Below are the code and all the weights of a small trained network. Each question names an input and a class and asks about switching units off, where a switched-off unit gives its printed mean instead of its output.

import numpy as np


def w(rows, s, z=0):
    codes = np.array(rows[::2]) - 128.0
    scale = np.full(codes.shape[1], s)
    scale[-1] = z or s
    return codes * scale


def norm(h):
    return h / np.sqrt((h * h).mean(-1, keepdims=True) + 1e-5)


def f(y):
    return y / 2 * (1 + np.tanh(0.7978845608 * (y + 0.044715 * y**3)))


def log_softmax(a):
    a = a - a.max(-1, keepdims=True)
    return a - np.log(np.exp(a).sum(-1, keepdims=True))


def net(x, mask):
    res = np.array(x, float).reshape(1, 5) / 4 @ E
    u = 0
    for l in range(4):
        y = f(norm(res) @ A[l][:, :-1].T + A[l][:, -1])
        res = res + np.where(mask[u : u + 4], y, B[l][:, -1]) @ B[l][:, :-1]
        u += 4
    return log_softmax(norm(res)[-1] @ U[:, :-1].T + U[:, -1])


A, B = {}, {}
E = w([
[178,141,82,210,163,100,99,78,65,135],'x0',
[142,189,140,127,134,248,67,140,137,66],'x1',
[203,127,114,90,156,136,116,141,129,146],'x2',
[151,33,68,112,85,199,146,86,127,61],'x3',
[124,133,114,131,116,107,128,147,128,111],'x4',
],0.011)
A[0] = w([
[113,72,70,124,125,120,179,139,133,206,3],'0.n0',
[15,104,139,193,109,170,164,139,82,136,81],'0.n1',
[90,119,111,70,114,127,113,122,85,133,40],'0.n2',
[254,84,145,79,158,99,85,160,155,130,54],'0.n3',
],0.0088,0.0054)
B[0] = w([
[155,77,138,172,112,34,137,152,231,170,207],'0.n0',
[143,244,36,56,48,175,189,73,176,195,252],'0.n1',
[182,69,174,115,142,159,180,88,95,119,86],'0.n2',
[33,212,52,171,40,200,254,91,146,172,253],'0.n3',
],0.0083,0.0024)
A[1] = w([
[93,113,159,44,80,111,87,141,147,140,154],'1.n0',
[255,128,71,23,242,127,176,170,152,138,58],'1.n1',
[139,122,51,220,201,95,94,35,82,118,1],'1.n2',
[123,69,135,144,157,117,155,82,97,98,82],'1.n3',
],0.0071,0.003)
B[1] = w([
[207,67,180,175,126,133,119,131,14,125,207],'1.n0',
[60,229,95,42,59,135,165,105,84,134,147],'1.n1',
[186,101,221,114,39,227,159,211,6,142,252],'1.n2',
[121,69,66,133,124,34,101,111,122,125,135],'1.n3',
],0.011,0.0037)
A[2] = w([
[153,9,61,135,146,141,85,76,172,93,34],'2.n0',
[107,48,255,11,85,152,174,188,191,114,2],'2.n1',
[62,158,117,55,129,141,194,167,182,132,64],'2.n2',
[157,227,204,175,247,75,84,150,183,172,66],'2.n3',
],0.0071,0.0061)
B[2] = w([
[35,124,133,21,170,89,79,152,84,120,169],'2.n0',
[223,101,138,248,80,170,138,109,17,113,250],'2.n1',
[149,184,112,114,106,166,125,182,102,179,180],'2.n2',
[54,124,153,69,134,120,88,147,87,133,253],'2.n3',
],0.012,0.0031)
A[3] = w([
[118,27,14,40,93,187,111,66,137,65,7],'3.n0',
[97,216,83,157,68,128,181,14,143,149,191],'3.n1',
[167,69,109,147,167,48,144,112,184,211,3],'3.n2',
[146,166,135,146,174,219,2,148,225,50,128],'3.n3',
],0.01,0.0029)
B[3] = w([
[48,200,190,72,196,79,25,199,120,200,254],'3.n0',
[113,224,45,80,77,241,226,208,212,132,239],'3.n1',
[149,109,60,210,164,131,189,4,181,52,185],'3.n2',
[165,33,72,192,129,10,224,28,222,110,203],'3.n3',
],0.011,0.0067)
U = w([
[57,226,56,86,61,212,222,183,195,169,167],'0',
[235,64,213,230,75,201,104,167,26,98,5],'1',
[5,131,203,31,235,92,39,190,123,133,55],'2',
[138,60,73,203,174,60,214,34,247,46,183],'3',
],0.014,0.0021)

Each question gives the input, the list of numbers given to net, and the class t.
The units are the neurons (one row each of A and B). Each row of codes is followed by its name. A weight is (code - 128) times the scale printed after its matrix; where a second scale follows, it is the last column's (A, B and U).
mask holds one flag per neuron, layer by layer. A switched-off neuron (its flag False) gives its mean, the last column of its row in B, instead of its output. The means were averaged over made-up inputs and are rounded, as every weight is.
A unit's drop is (log p(t) with every unit on - log p(t) with that unit switched off) / (log p(t) with every unit on - log p(t) with every unit switched off).
The circuit of an input: a set's keep is (log p(t) with only the set's units on - log p(t) with every unit switched off) / (log p(t) with every unit on - log p(t) with every unit switched off). Starting from the 12 units with the biggest drops (on a tie, the unit counted first), units are removed one at a time, each time the one whose removal leaves the highest keep (on an exact tie, the one counted first), for as long as the keep stays at least 0.8.
units of the circuit, in order: the units of the circuit, biggest drop first
top k neurons: the k neurons with the biggest drops, biggest first
top k neurons in layer l: the k neurons of layer l with the biggest drops, biggest first
drop when u is switched off: that unit's drop, to one decimal
input [-3,-7,-5,3,0], class 3: top 3 neurons	(0.n0; 3.n2; 0.n3)
input [1,-6,4,-5,-1], class 3: top 2 neurons	(3.n2; 0.n1)
input [-3,7,-5,-1,-3], class 3: units of the circuit, in order	(3.n3)
input [8,4,-8,6,5], class 0: top 3 neurons	(0.n1; 1.n0; 2.n1)
input [-6,-4,4,-6,6], class 1: units of the circuit, in order	(2.n1; 3.n1)
input [-8,4,-6,-5,2], class 1: units of the circuit, in order	(1.n0; 2.n1)
input [2,2,4,-6,6], class 2: top 2 neurons	(2.n3; 0.n1)
input [0,1,-6,-8,1], class 2: top 2 neurons	(2.n3; 0.n3)
input [-6,-3,-1,8,4], class 2: top 3 neurons	(3.n0; 1.n2; 2.n0)
input [-3,0,4,-5,3], class 2: top 3 neurons	(0.n1; 3.n1; 1.n2)
input [-5,7,0,-4,-7], class 3: top 2 neurons	(3.n3; 1.n2)
input [-8,-8,3,5,3], class 1: top 2 neurons	(2.n1; 3.n3)
input [6,7,0,-8,-4], class 2: top 2 neurons	(2.n3; 2.n1)
input [1,7,5,-7,-1], class 2: units of the circuit, in order	(2.n3)
input [4,8,4,-8,-3], class 2: top 2 neurons	(2.n3; 3.n2)
input [8,-5,8,5,0], class 0: top 2 neurons	(1.n1; 0.n3)
input [7,6,7,1,3], class 0: top 4 neurons	(0.n3; 1.n1; 1.n0; 2.n1)
input [5,0,5,4,-4], class 0: top 2 neurons	(0.n3; 1.n0)
input [7,2,-8,7,-7], class 0: top 2 neurons in layer 1	(1.n2; 1.n0)
input [7,-4,-1,7,-4], class 1: units of the circuit, in order	(1.n2)
input [6,1,-2,-2,-7], class 1: drop when 1.n2 is switched off	0.2
input [-7,-5,3,3,7], class 1: drop when 2.n1 is switched off	0.3
input [6,5,-3,-3,5], class 1: drop when 1.n2 is switched off	3.8
input [-5,8,-5,-6,-6], class 3: drop when 3.n3 is switched off	1.0
